Below is a small trained network, with its code and all its weights. Each question gives an input and a target symbol and asks what happens when units are switched off, that is, made to give their printed mean instead of their output.

import numpy as np


def w(rows, s, z=0):
    codes = np.array(rows[::2]) - 128.0
    scale = np.full(codes.shape[1], s)
    scale[-1] = z or s
    return codes * scale


def softmax(a):
    e = np.exp(a - a.max(-1, keepdims=True))
    return e / e.sum(-1, keepdims=True)


def log_softmax(a):
    a = a - a.max(-1, keepdims=True)
    return a - np.log(np.exp(a).sum(-1, keepdims=True))


def net(x, mask):
    ids = ['ΔΘΠΦγεζηλψ'.index(c) for c in x.split()]
    T = len(ids)
    res = E[ids] + P[:T]
    u = 0
    for l in range(3):
        r = res
        for j in range(2):
            rows = slice(2 * j, 2 * j + 2)
            q, k, v = (r @ M[l][rows].T for M in (Q, K, V))
            z = softmax(np.where(np.tri(T) > 0, q @ k.T / 2**0.5, -1e9)) @ v
            o = O[l][rows]
            res = res + np.where(mask[u + j], z, o[:, -1]) @ o[:, :-1]
        u += 2
    return log_softmax(res[-1] @ U[:, :-1].T + U[:, -1])


Q, K, V, O = {}, {}, {}, {}
E = w([
[237,164,187,34],'Δ',
[102,152,104,68],'Θ',
[190,191,190,164],'Π',
[73,132,107,137],'Φ',
[192,161,70,178],'γ',
[110,65,86,101],'ε',
[156,105,87,88],'ζ',
[154,70,36,187],'η',
[236,251,189,63],'λ',
[242,223,146,226],'ψ',
],0.015)
P = w([
[227,58,97,130],'0',
[148,167,85,129],'1',
[106,131,175,121],'2',
[132,157,60,122],'3',
[100,134,178,115],'4',
[122,158,43,120],'5',
[96,136,183,110],'6',
[113,161,27,121],'7',
[98,142,190,103],'8',
[103,160,5,138],'9',
[94,141,194,100],'10',
],0.018)
Q[0] = w([
[147,168,46,80],'0.h1',
[82,123,133,120],'0.h1',
[174,166,76,208],'0.h2',
[50,245,81,116],'0.h2',
],0.012)
K[0] = w([
[252,80,51,78],'0.h1',
[84,106,114,143],'0.h1',
[103,102,96,111],'0.h2',
[87,121,89,204],'0.h2',
],0.019)
V[0] = w([
[113,82,11,125],'0.h1',
[105,28,225,120],'0.h1',
[113,113,160,10],'0.h2',
[163,101,192,80],'0.h2',
],0.011)
O[0] = w([
[37,93,179,128,42],'0.h1',
[106,251,27,117,2],'0.h1',
[172,82,95,68,10],'0.h2',
[57,122,106,147,142],'0.h2',
],0.014,0.0022)
Q[1] = w([
[89,177,146,77],'1.h1',
[92,123,157,161],'1.h1',
[5,106,6,80],'1.h2',
[154,154,156,167],'1.h2',
],0.012)
K[1] = w([
[39,67,112,175],'1.h1',
[2,192,172,90],'1.h1',
[40,214,47,124],'1.h2',
[52,106,185,148],'1.h2',
],0.0062)
V[1] = w([
[156,54,64,210],'1.h1',
[183,147,97,145],'1.h1',
[94,192,134,254],'1.h2',
[98,145,115,5],'1.h2',
],0.0069)
O[1] = w([
[211,225,110,109,177],'1.h1',
[160,70,108,117,253],'1.h1',
[129,174,145,254,40],'1.h2',
[186,173,168,129,24],'1.h2',
],0.0079,0.0032)
Q[2] = w([
[182,51,171,140],'2.h1',
[60,78,8,26],'2.h1',
[53,253,150,82],'2.h2',
[237,126,90,179],'2.h2',
],0.0049)
K[2] = w([
[152,227,87,254],'2.h1',
[94,16,66,117],'2.h1',
[128,251,197,104],'2.h2',
[185,138,124,160],'2.h2',
],0.0061)
V[2] = w([
[35,114,67,194],'2.h1',
[141,156,129,162],'2.h1',
[107,254,78,180],'2.h2',
[129,89,52,200],'2.h2',
],0.0069)
O[2] = w([
[129,117,101,152,1],'2.h1',
[107,5,143,104,131],'2.h1',
[136,165,105,59,104],'2.h2',
[163,102,80,95,118],'2.h2',
],0.013,0.0073)
U = w([
[172,199,91,97,123],'Δ',
[163,157,213,122,117],'Θ',
[148,97,97,19,159],'Π',
[150,107,174,127,155],'Φ',
[80,85,163,89,120],'γ',
[65,198,99,84,150],'ε',
[55,155,106,65,252],'ζ',
[33,136,174,85,74],'η',
[249,147,159,160,5],'λ',
[111,69,53,118,125],'ψ',
],0.012,0.011)

Each question gives the input, a string of symbols that net reads in full, and the target symbol t.
The units are the heads (2 rows each of Q, K, V and O). Each row of codes is followed by its name. A weight is (code - 128) times the scale printed after its matrix; where a second scale follows, it is the last column's (O and U).
mask holds one flag per head, layer by layer. A switched-off head (its flag False) gives its mean, the last column of its rows in O, instead of its output. The means were averaged over made-up inputs and are rounded, as every weight is.
A unit's drop is (log p(t) with every unit on - log p(t) with that unit switched off) / (log p(t) with every unit on - log p(t) with every unit switched off).
The circuit of an input: a set's keep is (log p(t) with only the set's units on - log p(t) with every unit switched off) / (log p(t) with every unit on - log p(t) with every unit switched off). Starting from all 6 units, units are removed one at a time, each time the one whose removal leaves the highest keep (on an exact tie, the one counted first), for as long as the keep stays at least 0.8.
units of the circuit, in order: the units of the circuit, biggest drop first
unit that matters most: the unit with the biggest drop
which heads matter: for each layer, one digit per head in row order, 1 if its drop is at least 0.15 and else 0, layers parted by /
input η Δ ψ Φ ζ ψ, target η: units of the circuit, in order	0.h1
input Δ Δ Θ Δ Π Δ Δ Δ ψ ε, target Δ: which heads matter	11 / 00 / 10
input Φ ζ Δ Δ, target Φ: units of the circuit, in order	2.h2, 0.h1
input Δ Δ ψ Δ ε λ ε Δ Δ η, target Δ: units of the circuit, in order	0.h1, 0.h2
input Δ η Π Π Φ ζ λ ε ψ, target λ: which heads matter	11 / 10 / 00
input ψ Δ Π Δ Θ Δ, target ψ: which heads matter	11 / 01 / 10
input ε Θ Δ ζ ψ γ, target ε: which heads matter	10 / 00 / 00
input Δ ψ Δ, target Π: which heads matter	11 / 00 / 00
input η ψ Θ ψ, target η: which heads matter	10 / 00 / 00
input ψ Δ ε ψ ψ η Δ, target Π: units of the circuit, in order	0.h2, 2.h2, 1.h2
input ε Δ γ η ζ γ η Π, target ε: which heads matter	10 / 00 / 01
input γ Δ Δ Φ, target γ: which heads matter	11 / 00 / 00
input Δ Θ Δ Δ Δ γ η, target ψ: which heads matter	01 / 00 / 00
input ψ γ λ Π Π ε Π Φ ψ Δ, target ψ: which heads matter	10 / 11 / 11
input ε Δ γ ψ η ψ, target ε: unit that matters most	0.h1
input λ Π Φ ε η η Φ, target ε: units of the circuit, in order	0.h1, 1.h2
input Φ ψ ψ γ Δ ψ Θ, target η: units of the circuit, in order	0.h2, 1.h1
input ψ Θ Π γ, target ψ: units of the circuit, in order	1.h2, 0.h1, 2.h2
input γ ζ η ψ γ ψ γ, target Φ: units of the circuit, in order	0.h1, 2.h2
input λ ψ η η, target λ: unit that matters most	0.h2
